Below is a small trained network, with its code and all its weights. Each question gives an input and a class and asks what happens when units are switched off, that is, made to give their printed mean instead of their output.

import numpy as np


def w(rows, s, z=0):
    codes = np.array(rows[::2]) - 128.0
    scale = np.full(codes.shape[1], s)
    scale[-1] = z or s
    return codes * scale


def f(y):
    return np.maximum(y, 0)


def log_softmax(a):
    a = a - a.max(-1, keepdims=True)
    return a - np.log(np.exp(a).sum(-1, keepdims=True))


def net(x, mask):
    res = np.array(x, float).reshape(1, 3) / 4 @ E
    y = f(res @ A[0][:, :-1].T + A[0][:, -1])
    res = res + np.where(mask, y, B[0][:, -1]) @ B[0][:, :-1]
    return log_softmax(res[-1] @ U[:, :-1].T + U[:, -1])


A, B = {}, {}
E = w([
[103,94,255],'x0',
[127,128,128],'x1',
[5,23,102],'x2',
],0.0088)
A[0] = w([
[37,67,124,254],'neuron 0',
[154,108,253,91],'neuron 1',
[234,165,177,240],'neuron 2',
[108,65,120,245],'neuron 3',
[177,131,48,1],'neuron 4',
[128,142,193,65],'neuron 5',
[95,117,244,18],'neuron 6',
[166,64,167,49],'neuron 7',
[210,131,154,179],'neuron 8',
],0.014,0.00068)
B[0] = w([
[185,62,192,249],'neuron 0',
[59,225,38,232],'neuron 1',
[145,35,202,240],'neuron 2',
[151,101,180,193],'neuron 3',
[1,243,57,196],'neuron 4',
[143,160,83,178],'neuron 5',
[73,206,89,228],'neuron 6',
[147,179,115,166],'neuron 7',
[181,17,222,196],'neuron 8',
],0.0098,0.011)
U = w([
[204,16,253,253],'0',
[127,209,10,3],'1',
],0.019,0.0033)

Each question gives the input, the list of numbers given to net, and the class t.
The units are the neurons (one row each of A and B). Each row of codes is followed by its name. A weight is (code - 128) times the scale printed after its matrix; where a second scale follows, it is the last column's (A, B and U).
mask holds one flag per neuron, in row order. A switched-off neuron (its flag False) gives its mean, the last column of its row in B, instead of its output. The means were averaged over made-up inputs and are rounded, as every weight is.
A unit's drop is (log p(t) with every unit on - log p(t) with that unit switched off) / (log p(t) with every unit on - log p(t) with every unit switched off).
The circuit of an input: a set's keep is (log p(t) with only the set's units on - log p(t) with every unit switched off) / (log p(t) with every unit on - log p(t) with every unit switched off). Starting from all 9 units, units are removed one at a time, each time the one whose removal leaves the highest keep (on an exact tie, the one counted first), for as long as the keep stays at least 0.8.
circuit, biggest first: the units of the circuit, biggest drop first
top k neurons: the k neurons with the biggest drops, biggest first
drop when u is switched off: that unit's drop, to one decimal
input [8,2,5], class 1: top 2 neurons -> (neuron 1; neuron 6)
input [7,-1,6], class 1: circuit, biggest first -> (neuron 6)
input [-7,3,7], class 0: top 2 neurons -> (neuron 0; neuron 1)
input [8,6,-7], class 1: top 4 neurons -> (neuron 1; neuron 6; neuron 0; neuron 5)
input [6,2,-5], class 1: top 3 neurons -> (neuron 1; neuron 0; neuron 6)
input [-7,6,-8], class 0: top 2 neurons -> (neuron 2; neuron 8)
input [5,-2,3], class 1: drop when neuron 2 is switched off -> 0.1
input [-1,8,-7], class 0: drop when neuron 3 is switched off -> 0.0
input [6,5,-4], class 1: drop when neuron 1 is switched off -> 1.1
input [5,5,-3], class 1: drop when neuron 1 is switched off -> 0.7
